Here is a tiny trained network, its code and every weight. The questions are about switching its units off for an input and a class, where a switched-off unit gives its printed mean instead of its output.

import numpy as np


def w(rows, s, z=0):
    codes = np.array(rows[::2]) - 128.0
    scale = np.full(codes.shape[1], s)
    scale[-1] = z or s
    return codes * scale


def norm(h):
    return h / np.sqrt((h * h).mean(-1, keepdims=True) + 1e-5)


def f(y):
    return np.maximum(y, 0)


def log_softmax(a):
    a = a - a.max(-1, keepdims=True)
    return a - np.log(np.exp(a).sum(-1, keepdims=True))


def net(x, mask):
    res = np.array(x, float).reshape(1, 5) / 4 @ E
    u = 0
    for l in range(4):
        y = f(norm(res) @ A[l][:, :-1].T + A[l][:, -1])
        res = res + np.where(mask[u : u + 5], y, B[l][:, -1]) @ B[l][:, :-1]
        u += 5
    return log_softmax(norm(res)[-1] @ U[:, :-1].T + U[:, -1])


A, B = {}, {}
E = w([
[166,103,111,85,151,175,215],'x0',
[107,82,255,140,93,43,58],'x1',
[137,51,114,128,173,53,61],'x2',
[171,219,40,184,75,43,96],'x3',
[246,19,98,155,99,63,179],'x4',
],0.0047)
A[0] = w([
[94,214,108,159,134,158,119,250],'0.n0',
[94,86,126,37,161,136,42,192],'0.n1',
[178,106,135,147,75,103,63,149],'0.n2',
[175,165,120,103,166,66,2,219],'0.n3',
[239,111,81,122,225,150,144,188],'0.n4',
],0.0073,0.0014)
B[0] = w([
[158,102,85,103,228,116,190,253],'0.n0',
[107,186,147,150,158,152,196,219],'0.n1',
[134,124,131,120,2,45,133,207],'0.n2',
[99,110,145,246,168,167,184,233],'0.n3',
[211,184,138,219,196,164,137,238],'0.n4',
],0.008,0.0048)
A[1] = w([
[254,85,125,134,79,228,78,8],'1.n0',
[114,249,112,18,209,165,167,191],'1.n1',
[106,165,88,123,37,70,50,15],'1.n2',
[60,89,141,225,185,70,144,182],'1.n3',
[122,119,154,95,115,91,33,41],'1.n4',
],0.0057,0.0016)
B[1] = w([
[105,183,109,221,140,150,122,155],'1.n0',
[73,2,201,77,66,116,142,254],'1.n1',
[66,88,139,122,198,93,121,144],'1.n2',
[141,155,142,157,125,72,142,226],'1.n3',
[135,112,186,166,104,136,52,132],'1.n4',
],0.0095,0.0061)
A[2] = w([
[122,160,97,215,230,162,106,247],'2.n0',
[1,97,98,11,47,148,227,147],'2.n1',
[93,103,140,186,190,132,191,163],'2.n2',
[157,207,100,199,40,61,195,125],'2.n3',
[151,127,95,167,110,195,121,31],'2.n4',
],0.0068,0.0016)
B[2] = w([
[200,222,141,59,128,208,156,217],'2.n0',
[102,32,137,126,119,135,119,242],'2.n1',
[208,130,46,151,119,235,127,254],'2.n2',
[149,17,90,62,47,101,118,238],'2.n3',
[90,135,1,117,187,229,46,146],'2.n4',
],0.0073,0.007)
A[3] = w([
[178,87,134,181,129,72,89,172],'3.n0',
[220,145,134,95,33,96,146,75],'3.n1',
[116,162,114,188,91,103,42,2],'3.n2',
[254,98,154,76,174,113,138,176],'3.n3',
[146,125,178,190,129,104,124,195],'3.n4',
],0.0073,0.0014)
B[3] = w([
[112,244,173,165,37,2,89,223],'3.n0',
[51,127,161,103,126,82,19,249],'3.n1',
[95,140,166,164,66,143,182,148],'3.n2',
[96,165,76,161,93,66,134,255],'3.n3',
[150,212,240,42,133,105,95,197],'3.n4',
],0.0079,0.0043)
U = w([
[212,184,69,153,155,196,161,217],'0',
[87,117,97,75,155,66,80,32],'1',
[157,172,186,147,61,47,99,195],'2',
[114,191,205,80,185,156,97,5],'3',
[74,9,156,78,150,157,175,198],'4',
],0.011,0.0031)

Each question gives the input, the list of numbers given to net, and the class t.
The units are the neurons (one row each of A and B). Each row of codes is followed by its name. A weight is (code - 128) times the scale printed after its matrix; where a second scale follows, it is the last column's (A, B and U).
mask holds one flag per neuron, layer by layer. A switched-off neuron (its flag False) gives its mean, the last column of its row in B, instead of its output. The means were averaged over made-up inputs and are rounded, as every weight is.
A unit's drop is (log p(t) with every unit on - log p(t) with that unit switched off) / (log p(t) with every unit on - log p(t) with every unit switched off).
The circuit of an input: a set's keep is (log p(t) with only the set's units on - log p(t) with every unit switched off) / (log p(t) with every unit on - log p(t) with every unit switched off). Starting from the 12 units with the biggest drops (on a tie, the unit counted first), units are removed one at a time, each time the one whose removal leaves the highest keep (on an exact tie, the one counted first), for as long as the keep stays at least 0.8.
circuit, biggest first: the units of the circuit, biggest drop first
top k neurons: the k neurons with the biggest drops, biggest first
k most important neurons of layer l: the k neurons of layer l with the biggest drops, biggest first
drop when u is switched off: that unit's drop, to one decimal
input [-4,-8,3,-7,0], class 0: circuit, biggest first : (0.n4)
input [-8,-1,-6,1,-1], class 4: top 2 neurons : (0.n4; 1.n1)
input [-2,0,-2,4,-3], class 0: top 2 neurons : (0.n3; 0.n0)
input [7,5,-6,4,3], class 1: top 2 neurons : (2.n3; 3.n1)
input [-7,1,-8,6,-7], class 4: top 3 neurons : (1.n1; 0.n4; 0.n0)
input [-6,-6,6,2,2], class 0: top 4 neurons : (0.n3; 1.n1; 0.n4; 2.n0)
input [6,-5,-3,7,-3], class 4: circuit, biggest first : (1.n1; 2.n1)
input [-6,1,1,-4,-1], class 3: 3 most important neurons of layer 0 : (0.n0; 0.n1; 0.n4)
input [4,-6,-4,-8,2], class 0: top 2 neurons : (0.n4; 1.n0)
input [6,2,0,7,-4], class 0: top 3 neurons : (0.n3; 0.n0; 0.n2)
input [0,5,-8,-6,7], class 2: 2 most important neurons of layer 1 : (1.n1; 1.n0)
input [5,0,6,7,-4], class 0: top 2 neurons : (0.n3; 2.n0)
input [1,-5,1,-1,-6], class 4: drop when 1.n1 is switched off : 1.0
input [2,3,-3,1,-8], class 4: drop when 3.n0 is switched off : 0.0
input [-4,-8,3,2,-7], class 4: drop when 0.n4 is switched off : 0.4
input [-4,-1,1,-7,5], class 0: drop when 1.n1 is switched off : 0.2
input [1,-5,1,-3,0], class 0: top neuron : (0.n4)
